Here is a tiny trained network, its code and every weight. The questions are about switching its units off for an input and a target symbol, where a switched-off unit gives its printed mean instead of its output.

import numpy as np


def w(rows, s, z=0):
    codes = np.array(rows[::2]) - 128.0
    scale = np.full(codes.shape[1], s)
    scale[-1] = z or s
    return codes * scale


def f(y):
    return np.maximum(y, 0)


def softmax(a):
    e = np.exp(a - a.max(-1, keepdims=True))
    return e / e.sum(-1, keepdims=True)


def log_softmax(a):
    a = a - a.max(-1, keepdims=True)
    return a - np.log(np.exp(a).sum(-1, keepdims=True))


def net(x, mask):
    ids = ['βγδθξπφψ'.index(c) for c in x.split()]
    T = len(ids)
    res = E[ids] + P[:T]
    r = res
    for j in range(3):
        rows = slice(2 * j, 2 * j + 2)
        q, k, v = (r @ M[0][rows].T for M in (Q, K, V))
        z = softmax(np.where(np.tri(T) > 0, q @ k.T / 2**0.5, -1e9)) @ v
        o = O[0][rows]
        res = res + np.where(mask[j], z, o[:, -1]) @ o[:, :-1]
    y = f(res @ A[0][:, :-1].T + A[0][:, -1])
    res = res + np.where(mask[3:27], y, B[0][:, -1]) @ B[0][:, :-1]
    return log_softmax(res[-1] @ U[:, :-1].T + U[:, -1])


Q, K, V, O, A, B = {}, {}, {}, {}, {}, {}
E = w([
[147,106,34,89,117,130,152,125,140,106],'β',
[166,146,154,134,156,158,165,107,59,91],'γ',
[165,63,95,173,177,139,129,128,197,154],'δ',
[166,94,114,106,149,86,134,219,117,129],'θ',
[182,156,167,74,96,156,148,182,110,80],'ξ',
[124,160,140,202,158,158,197,93,161,122],'π',
[174,133,90,66,129,103,89,107,73,140],'φ',
[138,157,199,96,152,130,151,175,248,144],'ψ',
],0.017)
P = w([
[208,165,65,108,157,95,177,153,49,209],'0',
[219,92,137,108,42,107,184,94,126,162],'1',
[154,192,115,109,196,206,113,170,120,168],'2',
[171,133,97,145,138,86,132,140,134,102],'3',
[77,45,144,107,78,194,204,115,145,102],'4',
[106,172,129,112,223,246,87,120,168,82],'5',
[129,101,138,142,144,102,94,116,190,36],'6',
],0.013)
Q[0] = w([
[95,82,140,148,45,48,110,95,140,154],'H1',
[148,106,137,154,165,88,122,152,152,58],'H1',
[206,104,129,152,83,31,130,127,148,53],'H2',
[246,124,97,84,229,171,154,163,159,58],'H2',
[145,130,166,2,41,80,90,218,19,49],'H3',
[94,80,121,73,110,78,92,239,252,239],'H3',
],0.0092)
K[0] = w([
[145,186,126,115,153,97,86,99,78,208],'H1',
[93,164,100,127,161,111,72,145,179,69],'H1',
[137,120,117,91,199,140,45,138,140,51],'H2',
[17,16,162,106,70,136,51,119,140,42],'H2',
[119,135,144,30,68,99,87,210,51,58],'H3',
[99,67,139,66,144,45,131,254,240,211],'H3',
],0.0094)
V[0] = w([
[136,169,34,143,168,116,129,106,98,94],'H1',
[140,236,158,173,204,129,103,185,102,163],'H1',
[108,144,127,254,179,111,166,70,182,76],'H2',
[182,55,102,214,157,88,116,202,139,151],'H2',
[58,97,165,175,107,199,150,98,156,94],'H3',
[140,147,182,179,209,91,53,153,134,40],'H3',
],0.0089)
O[0] = w([
[145,122,131,79,171,43,167,33,141,74,177],'H1',
[131,201,58,63,57,148,93,67,109,62,224],'H1',
[93,136,88,93,131,191,194,108,135,255,127],'H2',
[21,79,195,39,118,152,132,194,84,134,254],'H2',
[154,130,190,61,85,91,91,149,79,130,40],'H3',
[125,178,50,132,122,102,186,159,65,88,27],'H3',
],0.0086,0.0019)
A[0] = w([
[97,148,105,136,172,86,29,192,94,91,20],'N1',
[134,119,77,136,137,61,135,148,2,146,1],'N2',
[98,136,83,118,131,76,68,100,62,137,108],'N3',
[165,173,93,118,96,112,121,108,138,84,70],'N4',
[63,102,102,126,136,104,168,89,73,100,157],'N5',
[49,150,107,83,167,136,158,130,76,204,53],'N6',
[105,114,141,110,138,162,129,191,134,186,104],'N7',
[115,116,51,129,39,159,142,139,119,119,130],'N8',
[149,141,120,186,221,106,151,176,134,134,144],'N9',
[186,200,96,158,121,157,94,128,120,102,128],'N10',
[140,143,139,206,126,171,100,198,146,180,85],'N11',
[140,118,74,135,98,87,150,105,111,106,142],'N12',
[92,167,120,122,161,162,155,153,139,139,202],'N13',
[59,75,182,144,153,167,83,176,74,140,96],'N14',
[189,74,70,102,123,109,167,175,49,128,83],'N15',
[143,196,73,154,131,100,163,86,81,179,119],'N16',
[141,97,179,162,119,129,82,161,154,79,163],'N17',
[126,50,127,155,103,129,161,105,165,113,183],'N18',
[114,91,127,66,83,117,183,195,95,76,115],'N19',
[112,103,173,131,143,120,170,80,104,123,119],'N20',
[133,169,148,139,93,105,187,148,18,95,103],'N21',
[181,92,159,83,53,76,77,133,69,193,126],'N22',
[128,177,119,124,109,68,40,107,146,90,56],'N23',
[147,153,155,142,74,125,196,136,112,119,105],'N24',
],0.0099,0.0049)
B[0] = w([
[42,124,108,123,153,123,176,132,198,43,164],'N1',
[107,116,111,205,2,70,33,75,136,220,149],'N2',
[100,125,142,140,115,108,66,157,47,148,144],'N3',
[149,114,172,152,168,162,140,109,113,131,193],'N4',
[94,128,124,98,100,107,185,135,80,162,192],'N5',
[60,133,151,169,192,138,125,133,111,70,202],'N6',
[130,76,132,193,149,148,144,110,88,110,213],'N7',
[167,154,195,77,190,84,132,105,106,113,163],'N8',
[111,189,164,48,147,121,107,85,140,162,237],'N9',
[105,148,83,148,121,142,67,128,157,135,221],'N10',
[88,76,126,144,38,67,168,78,141,171,210],'N11',
[160,84,190,100,135,73,156,137,110,100,188],'N12',
[154,135,115,117,140,122,92,171,62,137,254],'N13',
[217,112,143,97,95,27,92,169,190,100,188],'N14',
[167,134,167,236,123,185,143,34,118,160,179],'N15',
[173,85,89,108,76,94,114,199,183,117,208],'N16',
[76,147,115,122,102,163,230,117,110,174,211],'N17',
[172,149,135,129,104,162,108,124,94,197,218],'N18',
[149,169,112,144,108,178,84,80,162,168,202],'N19',
[128,107,75,184,82,146,99,145,136,139,192],'N20',
[110,110,75,99,118,146,178,159,217,83,195],'N21',
[130,237,203,27,254,53,204,55,103,52,159],'N22',
[148,53,122,202,143,151,119,180,122,99,157],'N23',
[153,111,89,145,123,122,103,184,128,130,186],'N24',
],0.0088,0.0079)
U = w([
[174,161,220,82,169,97,171,64,113,156,125],'β',
[164,77,87,174,21,132,90,153,163,208,145],'γ',
[72,126,119,180,153,193,168,135,54,181,125],'δ',
[10,160,128,135,89,117,134,69,144,120,145],'θ',
[120,131,131,168,183,174,144,127,191,98,2],'ξ',
[107,80,88,31,135,106,194,237,152,94,125],'π',
[111,111,186,180,136,69,76,161,112,120,163],'φ',
[152,221,124,78,157,150,2,170,123,163,198],'ψ',
],0.0084,0.0055)

Each question gives the input, a string of symbols that net reads in full, and the target symbol t.
The units are the heads (2 rows each of Q, K, V and O) and the neurons (one row each of A and B). Each row of codes is followed by its name. A weight is (code - 128) times the scale printed after its matrix; where a second scale follows, it is the last column's (O, A, B and U).
mask holds one flag per unit, heads first, then neurons. A switched-off unit (its flag False) gives its mean, the last column of its rows in O or B, instead of its output. The means were averaged over made-up inputs and are rounded, as every weight is.
A unit's drop is (log p(t) with every unit on - log p(t) with that unit switched off) / (log p(t) with every unit on - log p(t) with every unit switched off).
The circuit of an input: a set's keep is (log p(t) with only the set's units on - log p(t) with every unit switched off) / (log p(t) with every unit on - log p(t) with every unit switched off). Starting from the 12 units with the biggest drops (on a tie, the unit counted first), units are removed one at a time, each time the one whose removal leaves the highest keep (on an exact tie, the one counted first), for as long as the keep stays at least 0.8.
units of the circuit, in order: the units of the circuit, biggest drop first
most important unit: the unit with the biggest drop
k most important neurons: the k neurons with the biggest drops, biggest first
which heads matter: for each layer, one digit per head in row order, 1 if its drop is at least 0.15 and else 0, layers parted by /
input θ π γ β ψ ψ, target γ: units of the circuit, in order	(H1, N11)
input π π ψ θ, target θ: which heads matter	010
input ξ γ β π ψ, target β: which heads matter	001
input π δ ψ β π ξ γ, target γ: most important unit	H3
input π ξ ψ, target θ: which heads matter	110
input θ ψ γ π θ ψ, target π: which heads matter	010
input γ φ ψ ψ δ, target β: which heads matter	001
input θ ψ π π ψ π, target γ: units of the circuit, in order	(H1, N11)
input π π γ ξ δ, target β: units of the circuit, in order	(N22, H3)
input γ γ π ξ π π, target δ: 2 most important neurons	(N6, N7)
input φ γ φ π ξ θ, target θ: which heads matter	110
input π π γ γ γ γ, target ψ: units of the circuit, in order	(H2, H3, N10)
input β π γ δ π ψ, target δ: units of the circuit, in order	(H2, H1, N7)
input γ δ β, target φ: 3 most important neurons	(N14, N6, N7)
input θ γ π, target ψ: which heads matter	000
input γ φ δ φ ξ ξ, target θ: most important unit	H2
input φ β π π, target π: which heads matter	001
input γ β ξ β ψ β, target γ: which heads matter	100
input π θ π, target π: which heads matter	010
input γ δ π π π, target δ: which heads matter	010
input γ β ψ π π β φ, target φ: most important unit	N23
input π ψ π π π ψ, target δ: units of the circuit, in order	(H2, N7, H1)
input β γ γ φ, target φ: units of the circuit, in order	(H2, N23, N3)
input π π ψ δ θ, target β: which heads matter	000
